Each row has a class, written as a number after it.
[-24 -61  17 -30  18   5  21   9  70  -8  39 -15  -8  31  32  -7  -8  22
   9  30  37  14   3 -22  35  40 -73 -20 -22  44  -6  33  13  19  20   5
  23  26]  3
[ 16 -32 -18   7  -4  -2  -7  -5  -1  26 -17  14   5 -29  -6  -2  21   0
  -5   4  15  -6  13   4 -14 -26  18  -3   5   5  18   4  19 -14  36  -6
   3 -17]  0
[ 20   5 -12  -6  -9 -30  14 -31 -17  19 -20  26  -6  -2 -17 -13  20 -12
   9  12  33  17  23 -18  -5  25 -18  -4 -12  -3 -11 -24 -18  -3 -14   6
 -25   8]  1
[ 17   0  -7   7 -37  12  20  16  13  41   3   7   0  -7  19 -18  -6  -5
  12  21 -31  -1   9  22  11   9 -30  19  -2  -3 -14 -13  13  41 -28  15
 -27  16]  8
[  0 -17   0  -2  20   8  13  -2  33   6  -8 -10 -20  51   7  -9  13 -11
   6   6  -7 -13   0   5  -1 -11 -69 -18 -24   4  -4   0 -31  27 -21 -15
 -15  19]  8
[  2  -3  -7   1  20   0  -9   1  19  12 -13   7  11  13 -39  12  26 -32
   8  43   5   9   4  -5 -24  -8 -49 -38   8  -3 -16  -6  19   4   0 -32
 -23 -15]  6
[ 22  -4  -2  -6  -5  31 -26 -29  27 -12   0  25  25 -23  12   9  -4   7
  23  35  27  19   7   6  24  18  -9   0   7  -5   2  -9  20   4  13 -28
  -5  13]  6
[-10 -11 -15   4 -42  10 -10  -9  -3 -15 -12   5  13  -7 -14  20   2 -19
 -26  31  38   5  -2 -48  -2  -6   8 -41  -6 -14  -1   4  15  -6  13  -2
  -4  10]  7
[ 16 -28  15 -13 -20  26   7  -2   0 -13   9   9   9  -9  14  -1 -28   1
 -11  45  -2   9   7   7  -3   1 -14 -20  11   4   7  -2  18  -4 -23 -19
   5  -1]  4
[ 12  17  -4   2  -4  -8  16 -32   4 -22 -14  22 -13   7  11 -24  -7  -8
 -12  12 -22 -14 -11  19   1 -26  -3   3   1  -1  -9 -18 -11  28 -18 -18
 -18  18]  5
[ 17  20  -6 -14   1  12   7 -30   4 -28 -15  15  10 -19   1  10  -6  -3
   6  10  43   3  12  22   8 -10  20   0   5  -7   5   5  -3  10   5 -12
  24  10]  6
[ 13  12   5  -4  -5   3  19   1  39 -29 -18   3  12   1 -18  28   4 -12
   0  -8 -24  -6 -20  41  20  32   7 -20  28 -37   3  -3  18  12 -10 -20
 -20 -25]  6
[ -2   3   5   4  17  17  -5 -14   3 -10 -14   3  15   7 -27  23   9  -3
   3  22 -10  15  12  -7 -17 -19 -27  45  -3  18 -16  36  -2 -42   8   6
 -11 -28]  1
[ 15 -12 -14  -8   5  11  10 -21  48 -22 -16  -2   4  16  25  -8   9  -2
   0  14   9  16   6 -12  -4  34 -25   1  17 -16  12 -10   4 -14 -11 -26
 -21 -25]  2
[  7  -8 -14  -4  15   8 -19 -22  -8  12  20   9  -9  -3   2 -14 -20  -3
  15  27  38  26  -4 -31  -6  14   1 -24 -15  -8  10 -36  -5   9  10 -10
   9   6]  7
[  7  -7 -15  -5 -23 -16  13  19 -20  23  10 -12 -32  -7  11  36 -28   7
 -15  -8  -9 -40  10  -4   2 -24  -9  16  -5 -14  -2  21 -19  11  12  12
  19  42]  4
[ 29 -33  10  -9  -8 -26  -3 -12  -1  -8 -10  13   2 -22   9  -6   9  -8
 -13   3   9 -21   9  -7  -8   8  28 -37  19   4  -4 -19  13   2 -14  -6
 -21  -9]  4
[  5 -41  10 -22  -8  -3  12 -16  -6   0  13   5 -21  10   1  -4 -10 -14
  34  16  11   5  -6 -11  27   8 -12 -21   4 -29  -3 -12 -12  14   8  -5
  18  27]  7
[ 10   2  17   6  -5   5 -16  -6  15   3   1  33 -24   7  29   7  34   6
  -1 -10  -8  -2  -1  -9  16  45 -32   6  -4   8   0 -16   2  25  -1   8
   5  20]  1
[ -3  12   9 -11  -7   0  11  11  -4  19  26 -11  13  14 -34  14   9 -18
   1  38  -2   5   7   2 -29 -17  -7   9   2  -1 -27   5   1  16 -16  25
   2  -4]  2
[-14  14   0 -27  27   6   3  21 -11 -33  -2 -18   4   5   6 -25  -6   8
  -6   2 -20  -6   4  56 -18  -6 -13 -52   5  28   7  -5  11  12   6  -8
 -10 -33]  8
[  1 -42  26   0  16  -1  -3   0 -11  10  36   0 -11 -13   2 -14   9 -19
  36  23  14  -1  35 -25 -21   2 -27  45   2  15 -28   6  -3 -23 -26  -2
 -11  -1]  3
[ -8  -1 -11  -3   6   5 -14  -9   0 -13  -7  -8  -7  -3  -2   6  -1 -14
  31   9  32  20  10  -3 -12  -7   3 -21  10 -20  18  -6   1 -21   7 -28
  22 -13]  2
[ 13  -5 -16 -13  10  -2 -11  -3   5   6  17   2  14 -15 -12  18  -8   4
   3  23  31   9   1 -21   8   9  21 -13  14  -1   3  -2  42 -26  28  -1
   0 -35]  5
[  7 -24  -4 -15  33 -27   4  -8  19  14  39   2 -11  22  -5  -9  15 -27
  18   5  23   5  -8  -9   6  -7 -23 -81  -5  10 -19  -5   1  14  12 -13
  16 -13]  3
[  3  -7   4  -7 -12  13   0 -22  11 -14 -19 -19  33  -4  13  -3 -22   9
 -11  29  37  -4  16 -34  19   4 -12 -10  -7  -9  16   2   8 -13   3 -25
 -19  -4]  4
[-20  -9 -11 -10  19  15  11 -21  -9  29 -12 -22  12  49 -28 -18   5   8
  10  18  23   1  -5  13  -1  -8 -12   2   8 -21  24 -27   8 -28   6 -27
  12 -37]  3
[ -6   8  26 -21  36   8  13   1  -4 -13  -5   5  11  51  -6 -11   9   6
 -31  25 -24  -6  -1   6  -7  -5 -27  59  13 -18  20   2  10   1 -17 -15
 -35 -12]  7
[  2  25   9   6 -17  -9   0 -14  54 -30  11   6  19 -26  24  19 -13  21
  12  15   6   8   4  17  13  26 -19  -5   5  13  -5   6   8  10  -8 -27
   3  11]  6
[ -5   7  10  -4  21  17  -6 -22  -7   2 -15  10 -10  -6   7 -20  23 -12
   4  -2  -7   8  -3 -12  22  13 -29   8  13 -28  18 -18  16  23  37 -30
   9  -7]  5
[  7  28 -24 -14  24   7  -7 -18   2   2 -20   9  -4  34  13 -13   5   7
  14  28  31  10   4  -8  -1  -7 -26 -29   2  11  10 -17  -2 -11   5 -29
  21  -8]  1
[ 14  -7   8  -8   8  15  -5  -8  19 -13   1   3  15   3 -10   8   5  -4
   8  33  22   5   0 -14   1  13  -5   3   0  -6   9 -11   2  -8  -7 -29
 -14   3]  2
[ 38 -16  -8 -18   4   1   7 -24   6  19   0  25  -3  -3 -19   4  -7  -5
   6  18  -1  -5  17  18  16   3  26 -31  24 -19   3 -18   7  12  -8 -11
  -2 -10]  8
[ 17   8  -1   4 -14  12  -5   3 -22   4  17  21 -16 -21  15   6 -27   9
 -12  37  -2  -6 -13  17 -10  -8 -18  55  -2   6  -8 -20  10  12 -16   5
   4  37]  0
[  3   5   5  -4  -6  17 -28  -1  19  -9  -7   5 -12  34 -12  36  13  20
  30  32  -6 -22 -12 -18  13  18   2 -19   8   5  -6 -21   3  -1   8   0
  13  17]  7
[ -7   7  -1  14 -18  33   8  -7  -2  27  22  18   8  14 -22   6  30 -18
 -10   5 -27   7  18  40 -35 -31 -23   6   8 -37  18   2  -9   6  -7 -30
  17 -23]  6
[ -1   6  -9 -12 -31   3  15 -11  -8 -15 -12 -23   8  -8  12   3 -37  25
  -7  24  25   0  17 -16  -6  25   6  15   6  -6  -3  -5 -12 -13 -24  11
  -3   9]  7
[ -1  33  13  -5 -13  25  45  -1  -5   6 -18  -5  14  28  -2 -21  -5  20
   9   4  -7  -1  13  26  18 -11   4  28 -11 -32  52   1 -21   8 -10 -17
  15   1]  0
[  0 -21 -10 -18 -11   6  12  -5  38 -19  22   5   1   2  12  -6  29  -1
  -6  28  41 -20 -13   1  -5  18   4  20  10   4  -5 -21  17  11   9 -18
   4  10]  2
[  6 -21   5  -6   2  19   4 -16  34 -12  -1   4   2  18  15  -3  33  12
  10  -7  37   0 -12 -27  27  43 -10  16  -2  -7  18 -15  -3 -12   3 -23
   3   2]  5
[-20  29 -13  13 -24  -2   9 -10  30  16 -15   6   4  24 -15   3  11   6
  -5  -4  -4  14   0  36   0   5  -7   8   0 -30  23 -15   0  26 -15 -21
  -3   7]  4
[ 15 -24  -8 -17 -38  24  26  14   2  25  -7 -12  14  39  15   6  10  16
  -4  26 -23  15  -2  -4 -27  16 -26  -9   9 -14  15   2  -6 -19 -35  -3
  -2  -4]  3
[ 23  -8  17  -3   0   8   7   1   3  40 -11  -5  20   4 -11  18   1 -16
 -20  15  -7   5 -13  23  15   8 -40  13  11 -30 -10   5  16  26 -20  -3
 -21  -6]  1
[ -3  54  17  21  12  -3 -18   7  27   3 -10   2  12  38  -2  31  40  -2
 -12  -5 -36  -2 -38  16   0 -23 -42   0   1  11   1   0   8  12   0 -15
  15  -7]  2
[ -1 -17 -14 -11 -17  23 -19 -13   7   1  12  -9  17  21   6  40  -8  -5
   1  22  47  12 -12 -42  23  -5 -14   8   2 -46  13  11  16 -28   7 -16
   8   7]  8
[  5 -38   7  -8   4   8  -5  -1   7  -3  20  11 -11  -6  -3  10   6 -16
  13   7  23   6  -3 -17  -5  -1  22   3  -4  -9   2  11  -1   7  -2  -6
   8  21]  3
[ -5 -10  -6 -11 -11 -14  16 -17 -31  -5  -2 -13   8  -3  -7 -28  -3 -22
  39 -13   0   4   3   1  23 -16  -6 -60   1 -14 -12  -3 -21 -25  22 -14
   2 -24]  1
[-15 -30 -12 -22  28  24  -2  -1  31 -17 -17 -24   1  -4 -18 -12  11  -6
  29  42  -6  27  21 -14 -37  24 -39 -12  18  10 -21  11  -6  -1  17 -23
 -16 -13]  7
[ 11  37 -19   7  10  11 -16   0  20 -14 -30  13  -5  34 -19  36  21   5
   9  39  33 -29  -1 -22   3  -9  -7   6  -3  16   2 -10  12 -23   3 -21
  -1   4]  7
[-20  31   5  10  -5  38 -15   8   3  -2  13   0   0  24   5 -12   4  -2
  24  37  -5  16  25 -11 -18 -11 -26  12  -7  11   3  -5  -3   0 -15  -7
  12   3]  2
[-25  -3  21  14   2  28   4 -27  50   8 -12 -20  19  30 -34  18  15   2
 -20  15 -12  15 -13   9   5  13 -41   8   3 -13   4   1   0  14   3 -10
  15 -21]  2
[  4  -8  -3  -6 -31   4  37  12  -1   9 -33 -13  -1  -7 -17  20  31 -25
   3  18 -28  -5 -16  17 -34  -8 -33  21   6 -18  -4   4  11  10  12   0
   4 -12]  4
[  3 -27 -18   0  -7   0  -5 -16 -20  10  45  11 -35  -3 -28  16 -11 -26
   2  -1  33  -3 -22   2   8  15   1 -27  -3 -36 -13 -39 -16   6   5  -7
  20  13]  7
[  7 -30 -11 -26  19 -14  10  -4 -18   2  -8  -4 -16  20 -13 -12   6 -18
  20   9  49  -8   1  -1  20   0 -25  -5   0  -9 -13 -12 -17  -1  -3 -12
  -9  29]  7
[  7 -25 -19 -30  33   3  -6 -16  37  18  11 -26  41   0 -27   1  17  -9
  31  29  42  27   7   8   6   1 -23 -24  20   2 -35  19  10  -5  20 -29
 -11 -17]  3
[ 33 -41 -10 -10 -44   3  18  -7  19  33  -3 -11  14  -9  26  20  13  18
   2  25  32 -10   0 -60  17  20 -31   0  -9  12  -9   9   2 -15  16  11
  10  19]  5
[ 23 -11   7 -23  11  28 -11 -32   6   7   6  20  12  11  17 -20   1   8
   0  36  14  12  33 -27   8   1   2  15  12 -20  10  -1  -2  17 -10 -20
 -14  18]  5
[-18  -1 -11  18 -26   7   2   4  37   9  26   0 -16  24  -4  -7  23 -31
  50   0  11  -3  23 -22  17 -12 -15 -69 -24 -11 -13   7 -16  26   3  -6
   6   7]  5
[-22 -13  26  16  -6  24  18   3  -6 -12   7 -19  -9 -22   1  -8 -50  -5
   1  23 -25   6  -7   2  -3 -10 -26  27  -2 -12  12   7 -10   3 -11 -30
  16   5]  7
[ 19  22 -12 -14   3 -17  25  18  33   7   1 -19   5  61   6  24  -3  14
  25   8 -27  -6 -36  38  -3  10 -23 -22  -9 -15  10 -12  -1   3 -25  -6
 -22 -17]  3
[-11 -12 -18   6 -37   6   8  23   9   5  39  -2 -23  11   2   5 -34  -8
  12  14  -6 -11 -18  53   0 -26   1 -43  -6 -26   1 -11  -4  28 -18 -10
  14  25]  0
[ 25 -11 -16 -16  -5  18  -1 -26  15  19 -11  26   3  17  -7  10  22 -10
  15  35  18  31  15 -26   0   7  -6   1   0 -29  24  -6   9   2  24  -5
   2   1]  2
[ 19 -21 -12 -10 -13 -11  11   6  17  26 -27   1   4  34   6 -14  30   5
  14   0 -12 -11 -16  -4   4  -5  17 -52  17  17  -2 -21  13  -1 -11  16
   6 -19]  8
[  1  13  11 -12 -37 -14  21  17  36  -2  22 -21  11  -1  31  31  -1  25
  25  23   8  -5  -4   4  20  45 -54   6  -9   2  -8   9   7  12  -9 -10
   3  29]  3
[  9 -19   1  -3 -26   1  36 -13  22  34 -21  -2  10   0 -22 -10 -18   5
   7  47  23  11  30  -1  15  19 -19 -34   6  -9  12  -9  14   5 -12  -3
   7 -12]  0
[  3 -11  -9   2 -16 -27  -8 -23  14   0   6   3   4  -8  -6  20  15   9
  20 -16  13   7  -1 -11  -3   2  26 -18  -1 -15  10  -1  -5 -20  16  -7
   2 -10]  5
[ -5  -6   6  -4 -12  22 -21  -8  22 -33  10  12  -3 -21  -8  28 -11   0
   9  21  13   6  18 -38  14  20  36   5  15 -15  -9  20   1   7   7  -2
   5  28]  7
[  0  14  -9 -10   0  34 -10 -28   7 -29 -12   9  -1 -24   6  -8   3 -13
  26  21  40  24  11  -7  24  27 -15 -43  -6 -20  19 -17  14  19  36 -34
  12  -3]  5
[  11   21  -35  -13  -34   -3    2  -12  -21    3    0   15  -11   13
   -7   -5  -10  -20   -8   25   20    5    1  -20   -3   -1   26 -114
    9  -17    0  -41    9   17   -2    0   23   -5]  4
[ 13  -4 -17  -2  11  14 -15 -15  23  12  21  10 -10   4  -5  13   8  -3
  30  22  15 -11 -11   6   5  13 -15 -38   8  -7  -4 -36  12   6  28 -25
  27 -13]  6
[-10  38 -25  -4 -26  35  12 -12  21  38   6 -11  15  27 -38  26  17  -9
   2  26 -22  -1  -7  10   1  -9  -8  -6  -1 -46 -14   5  -6  44  33   7
  15  -6]  1
